Below is a small trained network, with its code and all its weights. Each question gives an input and a class and asks what happens when units are switched off, that is, made to give their printed mean instead of their output.

import numpy as np


def w(rows, s, z=0):
    codes = np.array(rows[::2]) - 128.0
    scale = np.full(codes.shape[1], s)
    scale[-1] = z or s
    return codes * scale


def norm(h):
    return h / np.sqrt((h * h).mean(-1, keepdims=True) + 1e-5)


def f(y):
    return np.maximum(y, 0)


def log_softmax(a):
    a = a - a.max(-1, keepdims=True)
    return a - np.log(np.exp(a).sum(-1, keepdims=True))


def net(x, mask):
    res = np.array(x, float).reshape(1, 7) / 4 @ E
    u = 0
    for l in range(2):
        y = f(norm(res) @ A[l][:, :-1].T + A[l][:, -1])
        res = res + np.where(mask[u : u + 7], y, B[l][:, -1]) @ B[l][:, :-1]
        u += 7
    return log_softmax(norm(res)[-1] @ U[:, :-1].T + U[:, -1])


A, B = {}, {}
E = w([
[1,97,50,205,47,141,85,47,154,164],'x0',
[197,103,161,111,79,242,201,80,225,170],'x1',
[135,133,124,120,117,134,120,125,121,122],'x2',
[141,129,118,120,115,126,124,121,119,122],'x3',
[141,125,125,131,113,131,111,134,125,126],'x4',
[87,78,122,121,45,136,198,194,44,176],'x5',
[121,126,139,132,133,123,127,137,138,134],'x6',
],0.0068)
A[0] = w([
[93,103,131,131,52,136,216,201,51,170,171],'L0N0',
[195,131,148,110,81,193,212,143,233,170,120],'L0N1',
[169,128,159,119,184,92,134,142,151,103,111],'L0N2',
[41,111,95,181,37,200,115,27,206,157,2],'L0N3',
[1,126,80,172,57,125,72,51,155,152,68],'L0N4',
[101,142,115,159,120,154,165,202,45,132,144],'L0N5',
[181,141,145,131,63,209,208,113,237,162,162],'L0N6',
],0.0094,0.0043)
B[0] = w([
[111,145,105,98,40,188,184,158,97,71,227],'L0N0',
[120,113,126,169,150,121,157,121,64,3,238],'L0N1',
[108,143,72,85,119,201,82,124,105,168,179],'L0N2',
[101,156,98,45,121,51,92,178,231,193,234],'L0N3',
[112,133,162,202,135,155,119,52,53,86,233],'L0N4',
[143,107,159,138,186,74,115,158,134,207,186],'L0N5',
[156,55,173,106,135,148,132,80,134,224,250],'L0N6',
],0.014,0.012)
A[1] = w([
[102,180,83,116,110,112,133,177,115,88,190],'L1N0',
[102,147,108,117,153,113,60,100,147,126,199],'L1N1',
[149,138,101,79,84,132,156,157,241,183,19],'L1N2',
[156,108,122,135,201,124,71,77,157,129,170],'L1N3',
[156,150,160,200,189,121,109,61,179,52,7],'L1N4',
[101,252,98,189,109,173,103,168,118,92,129],'L1N5',
[37,113,101,160,67,130,110,65,111,130,53],'L1N6',
],0.019,0.0014)
B[1] = w([
[101,148,165,98,142,105,99,92,136,181,185],'L1N0',
[165,99,145,79,107,32,147,109,82,48,216],'L1N1',
[79,134,54,98,70,47,115,148,164,191,175],'L1N2',
[159,176,116,164,172,204,56,67,143,115,228],'L1N3',
[4,146,92,66,89,148,72,219,177,78,185],'L1N4',
[213,166,138,206,178,40,174,180,101,147,203],'L1N5',
[127,97,132,182,134,207,168,149,174,136,253],'L1N6',
],0.021,0.014)
U = w([
[209,183,137,114,195,65,84,103,84,101,153],'0',
[139,118,131,89,180,248,59,71,127,84,44],'1',
[114,174,175,67,132,62,145,171,72,218,254],'2',
[129,69,185,84,100,190,205,114,53,99,230],'3',
[95,159,128,193,161,100,88,166,171,19,41],'4',
[106,123,105,111,125,83,52,44,218,144,152],'5',
[118,138,182,238,141,121,207,176,129,169,64],'6',
[63,68,93,113,54,143,184,146,191,189,53],'7',
],0.015,0.0012)

Each question gives the input, the list of numbers given to net, and the class t.
The units are the neurons (one row each of A and B). Each row of codes is followed by its name. A weight is (code - 128) times the scale printed after its matrix; where a second scale follows, it is the last column's (A, B and U).
mask holds one flag per neuron, layer by layer. A switched-off neuron (its flag False) gives its mean, the last column of its row in B, instead of its output. The means were averaged over made-up inputs and are rounded, as every weight is.
A unit's drop is (log p(t) with every unit on - log p(t) with that unit switched off) / (log p(t) with every unit on - log p(t) with every unit switched off).
The circuit of an input: a set's keep is (log p(t) with only the set's units on - log p(t) with every unit switched off) / (log p(t) with every unit on - log p(t) with every unit switched off). Starting from the 12 units with the biggest drops (on a tie, the unit counted first), units are removed one at a time, each time the one whose removal leaves the highest keep (on an exact tie, the one counted first), for as long as the keep stays at least 0.8.
circuit, biggest first: the units of the circuit, biggest drop first
unit that matters most: the unit with the biggest drop
top k neurons: the k neurons with the biggest drops, biggest first
k most important neurons of layer l: the k neurons of layer l with the biggest drops, biggest first
input [-3,7,7,2,-2,1,-4], class 3: top 2 neurons	[L0N6 L1N3]
input [-3,2,-8,4,-3,-5,-8], class 1: top 3 neurons	[L0N3 L0N0 L0N2]
input [3,0,2,2,7,1,6], class 6: unit that matters most	L0N4
input [7,-5,2,5,-5,5,-1], class 6: 2 most important neurons of layer 0	[L0N4 L0N6]
input [0,3,5,2,5,-1,5], class 1: circuit, biggest first	[L0N1 L0N6 L0N0 L1N3]
input [5,0,4,-6,-3,6,7], class 6: top 4 neurons	[L0N4 L0N6 L0N0 L1N5]
input [-3,-2,-1,1,-2,-5,-5], class 0: 2 most important neurons of layer 0	[L0N6 L0N3]
input [-7,2,2,-4,6,3,6], class 3: top 3 neurons	[L0N3 L1N3 L1N5]
input [-8,2,-1,4,5,3,7], class 3: top 2 neurons	[L0N3 L1N3]
input [-3,8,1,2,-6,2,8], class 3: top 3 neurons	[L0N1 L0N6 L1N3]
input [-2,0,-3,3,6,-8,8], class 0: 4 most important neurons of layer 0	[L0N2 L0N3 L0N6 L0N4]
input [-8,6,-1,5,-6,0,-8], class 1: 3 most important neurons of layer 1	[L1N1 L1N5 L1N6]
input [0,-4,3,-8,-1,-7,-2], class 0: top 3 neurons	[L0N4 L0N1 L0N6]
input [-3,-3,-7,6,2,-2,8], class 0: 2 most important neurons of layer 0	[L0N3 L0N6]
input [-4,1,-1,2,8,-4,-5], class 1: top 3 neurons	[L0N3 L0N0 L1N5]
input [1,-4,-5,8,-5,5,5], class 6: unit that matters most	L0N3
input [-7,3,-2,8,8,-5,7], class 1: top 3 neurons	[L0N0 L0N3 L0N2]
input [-8,-7,-6,-3,1,1,-3], class 2: top 3 neurons	[L0N4 L0N6 L1N3]
input [-8,0,1,2,0,8,-6], class 2: top 4 neurons	[L0N6 L1N6 L1N0 L0N4]
input [-1,-8,1,-4,6,-8,0], class 0: 3 most important neurons of layer 0	[L0N4 L0N1 L0N6]
input [-8,2,6,3,2,2,-3], class 3: circuit, biggest first	[L0N3]
input [-1,-1,-8,1,2,-2,5], class 0: 4 most important neurons of layer 0	[L0N6 L0N3 L0N0 L0N4]
input [0,-1,-8,5,8,-6,2], class 0: top 4 neurons	[L0N4 L0N3 L0N1 L0N6]
input [-1,4,-3,-6,2,-4,2], class 1: top 3 neurons	[L0N6 L0N1 L0N0]
input [-1,-8,5,-1,6,-6,-7], class 0: 3 most important neurons of layer 0	[L0N4 L0N1 L0N6]
input [-3,-7,-7,-2,-3,-4,2], class 0: top 3 neurons	[L0N6 L0N3 L0N0]
input [-1,-2,5,7,6,-4,0], class 0: top 3 neurons	[L0N3 L0N6 L0N4]
input [-6,-2,1,-6,-4,2,-8], class 2: 2 most important neurons of layer 1	[L1N3 L1N6]
input [-7,-5,8,-8,-6,1,-6], class 2: circuit, biggest first	[L1N3]
